Below are the code and all the weights of a small trained network. Each question names an input and a class and asks about switching units off, where a switched-off unit gives its printed mean instead of its output.

import numpy as np


def w(rows, s, z=0):
    codes = np.array(rows[::2]) - 128.0
    scale = np.full(codes.shape[1], s)
    scale[-1] = z or s
    return codes * scale


def norm(h):
    return h / np.sqrt((h * h).mean(-1, keepdims=True) + 1e-5)


def f(y):
    return np.maximum(y, 0)


def log_softmax(a):
    a = a - a.max(-1, keepdims=True)
    return a - np.log(np.exp(a).sum(-1, keepdims=True))


def net(x, mask):
    res = np.array(x, float).reshape(1, 5) / 4 @ E
    u = 0
    for l in range(2):
        y = f(norm(res) @ A[l][:, :-1].T + A[l][:, -1])
        res = res + np.where(mask[u : u + 15], y, B[l][:, -1]) @ B[l][:, :-1]
        u += 15
    return log_softmax(norm(res)[-1] @ U[:, :-1].T + U[:, -1])


A, B = {}, {}
E = w([
[150,115,168,58,68,209,93],'x0',
[142,106,128,76,230,196,92],'x1',
[125,52,183,52,143,84,125],'x2',
[120,121,254,156,173,124,112],'x3',
[117,193,118,68,116,36,166],'x4',
],0.0094)
A[0] = w([
[128,129,125,92,3,86,131,136],'L0N0',
[124,105,104,67,105,91,124,30],'L0N1',
[130,175,101,161,148,105,137,148],'L0N2',
[130,153,122,122,139,110,131,95],'L0N3',
[124,125,191,142,185,109,120,46],'L0N4',
[131,109,103,184,156,98,127,99],'L0N5',
[130,52,112,110,142,72,131,3],'L0N6',
[130,187,132,224,39,134,130,141],'L0N7',
[127,120,238,139,117,129,130,88],'L0N8',
[128,149,36,245,105,121,133,146],'L0N9',
[130,159,189,121,113,128,133,81],'L0N10',
[128,106,120,99,78,85,130,75],'L0N11',
[128,231,77,130,110,86,133,122],'L0N12',
[124,99,120,169,91,97,132,135],'L0N13',
[135,116,119,99,127,107,122,51],'L0N14',
],0.025,0.0049)
B[0] = w([
[69,122,161,148,2,116,184,241],'L0N0',
[245,71,126,81,148,107,139,173],'L0N1',
[132,145,81,140,89,98,133,188],'L0N2',
[122,135,109,95,126,125,127,150],'L0N3',
[167,166,136,164,140,82,154,188],'L0N4',
[71,146,110,175,134,133,167,172],'L0N5',
[105,51,85,110,162,92,81,163],'L0N6',
[129,69,100,188,228,98,69,249],'L0N7',
[146,156,194,137,131,152,34,206],'L0N8',
[124,112,64,251,75,179,125,252],'L0N9',
[102,105,131,104,156,112,61,170],'L0N10',
[109,156,142,83,93,102,119,177],'L0N11',
[131,172,66,71,111,76,179,235],'L0N12',
[107,126,157,167,126,135,92,176],'L0N13',
[156,111,131,114,150,116,155,145],'L0N14',
],0.036,0.017)
A[1] = w([
[167,134,145,144,128,187,111,144],'L1N0',
[102,126,155,129,106,135,114,30],'L1N1',
[79,148,121,133,183,139,106,121],'L1N2',
[122,93,154,104,152,140,145,122],'L1N3',
[132,171,123,71,91,120,206,68],'L1N4',
[104,137,210,147,114,131,142,2],'L1N5',
[113,183,130,119,176,124,168,76],'L1N6',
[143,146,106,161,107,182,145,130],'L1N7',
[155,163,126,128,138,140,159,108],'L1N8',
[128,128,121,125,133,152,132,90],'L1N9',
[109,149,131,68,96,104,94,97],'L1N10',
[115,99,95,139,183,118,168,61],'L1N11',
[120,126,168,118,189,120,108,70],'L1N12',
[116,139,134,72,99,111,178,84],'L1N13',
[134,97,83,84,107,252,92,124],'L1N14',
],0.031,0.0042)
B[1] = w([
[110,198,156,128,176,144,167,207],'L1N0',
[79,101,94,107,150,139,135,170],'L1N1',
[181,210,105,105,95,173,125,204],'L1N2',
[172,80,148,138,130,129,163,152],'L1N3',
[229,119,174,89,59,192,125,255],'L1N4',
[46,81,132,87,185,103,144,196],'L1N5',
[158,134,137,68,92,135,116,157],'L1N6',
[129,124,168,186,100,152,164,251],'L1N7',
[130,99,162,130,79,172,119,152],'L1N8',
[114,134,139,123,119,144,132,135],'L1N9',
[102,182,123,123,69,133,163,237],'L1N10',
[68,171,49,75,145,100,123,212],'L1N11',
[206,81,135,198,120,179,109,232],'L1N12',
[171,209,132,64,110,158,122,235],'L1N13',
[68,124,158,148,183,179,252,194],'L1N14',
],0.038,0.0081)
U = w([
[184,142,132,44,43,101,188,187],'0',
[153,51,103,69,248,102,161,39],'1',
[37,89,206,92,99,75,75,17],'2',
[104,149,187,146,181,180,216,101],'3',
[85,127,61,233,96,109,135,235],'4',
[114,176,51,67,189,75,112,3],'5',
[187,144,217,148,230,153,45,154],'6',
],0.017,0.0044)

Each question gives the input, the list of numbers given to net, and the class t.
The units are the neurons (one row each of A and B). Each row of codes is followed by its name. A weight is (code - 128) times the scale printed after its matrix; where a second scale follows, it is the last column's (A, B and U).
mask holds one flag per neuron, layer by layer. A switched-off neuron (its flag False) gives its mean, the last column of its row in B, instead of its output. The means were averaged over made-up inputs and are rounded, as every weight is.
A unit's drop is (log p(t) with every unit on - log p(t) with that unit switched off) / (log p(t) with every unit on - log p(t) with every unit switched off).
The circuit of an input: a set's keep is (log p(t) with only the set's units on - log p(t) with every unit switched off) / (log p(t) with every unit on - log p(t) with every unit switched off). Starting from the 12 units with the biggest drops (on a tie, the unit counted first), units are removed one at a time, each time the one whose removal leaves the highest keep (on an exact tie, the one counted first), for as long as the keep stays at least 0.8.
units of the circuit, in order: the units of the circuit, biggest drop first
most important unit: the unit with the biggest drop
top k neurons: the k neurons with the biggest drops, biggest first
k most important neurons of layer l: the k neurons of layer l with the biggest drops, biggest first
drop of u: that unit's drop, to one decimal
input [7,3,3,-1,-7], class 3: most important unit => L0N7
input [2,3,-2,2,-7], class 3: units of the circuit, in order => L0N7, L0N12, L0N0, L1N14
input [4,7,7,-2,-5], class 3: units of the circuit, in order => L0N7, L1N14, L0N0
input [1,5,-4,4,-4], class 6: top 3 neurons => L0N0, L0N12, L0N9
input [-1,2,-5,6,4], class 5: units of the circuit, in order => L0N9, L0N0
input [-3,3,4,-4,-4], class 1: units of the circuit, in order => L0N6, L0N9
input [5,-4,3,-4,-6], class 2: top 3 neurons => L0N12, L0N9, L1N5
input [-7,4,0,7,2], class 6: units of the circuit, in order => L0N0, L0N9
input [6,6,5,-3,-4], class 3: top 3 neurons => L0N12, L0N7, L0N0
input [4,8,-4,1,4], class 3: top 4 neurons => L0N12, L0N7, L0N0, L0N4
input [4,6,-8,7,7], class 0: top 2 neurons => L0N7, L0N9
input [0,3,-7,4,6], class 5: top 2 neurons => L0N0, L0N7
input [8,-5,2,-8,-5], class 0: top 4 neurons => L0N0, L0N9, L0N8, L0N11
input [-5,1,3,-2,3], class 0: units of the circuit, in order => L0N7
input [3,4,-7,2,2], class 5: top 2 neurons => L0N0, L0N9
input [7,0,3,6,4], class 2: top 2 neurons => L0N7, L1N5
input [6,-4,-5,4,4], class 2: top 2 neurons => L0N0, L0N9
input [5,-1,7,5,7], class 2: 2 most important neurons of layer 0 => L0N8, L0N12
input [3,0,4,3,7], class 0: 2 most important neurons of layer 1 => L1N10, L1N13
input [-8,5,8,0,1], class 5: most important unit => L1N11
input [-5,-6,2,6,-5], class 6: top 2 neurons => L0N8, L0N0
input [-2,2,0,5,5], class 6: 2 most important neurons of layer 0 => L0N0, L0N8
input [-3,7,1,-5,4], class 0: drop of L0N7 => 1.0
input [3,2,-1,0,-5], class 3: drop of L0N12 => 0.8
input [2,-3,-5,8,-3], class 6: drop of L1N5 => 0.0
input [8,7,-7,2,0], class 3: drop of L0N12 => 0.7
input [2,-6,1,0,0], class 2: most important neuron of layer 0 => L0N0
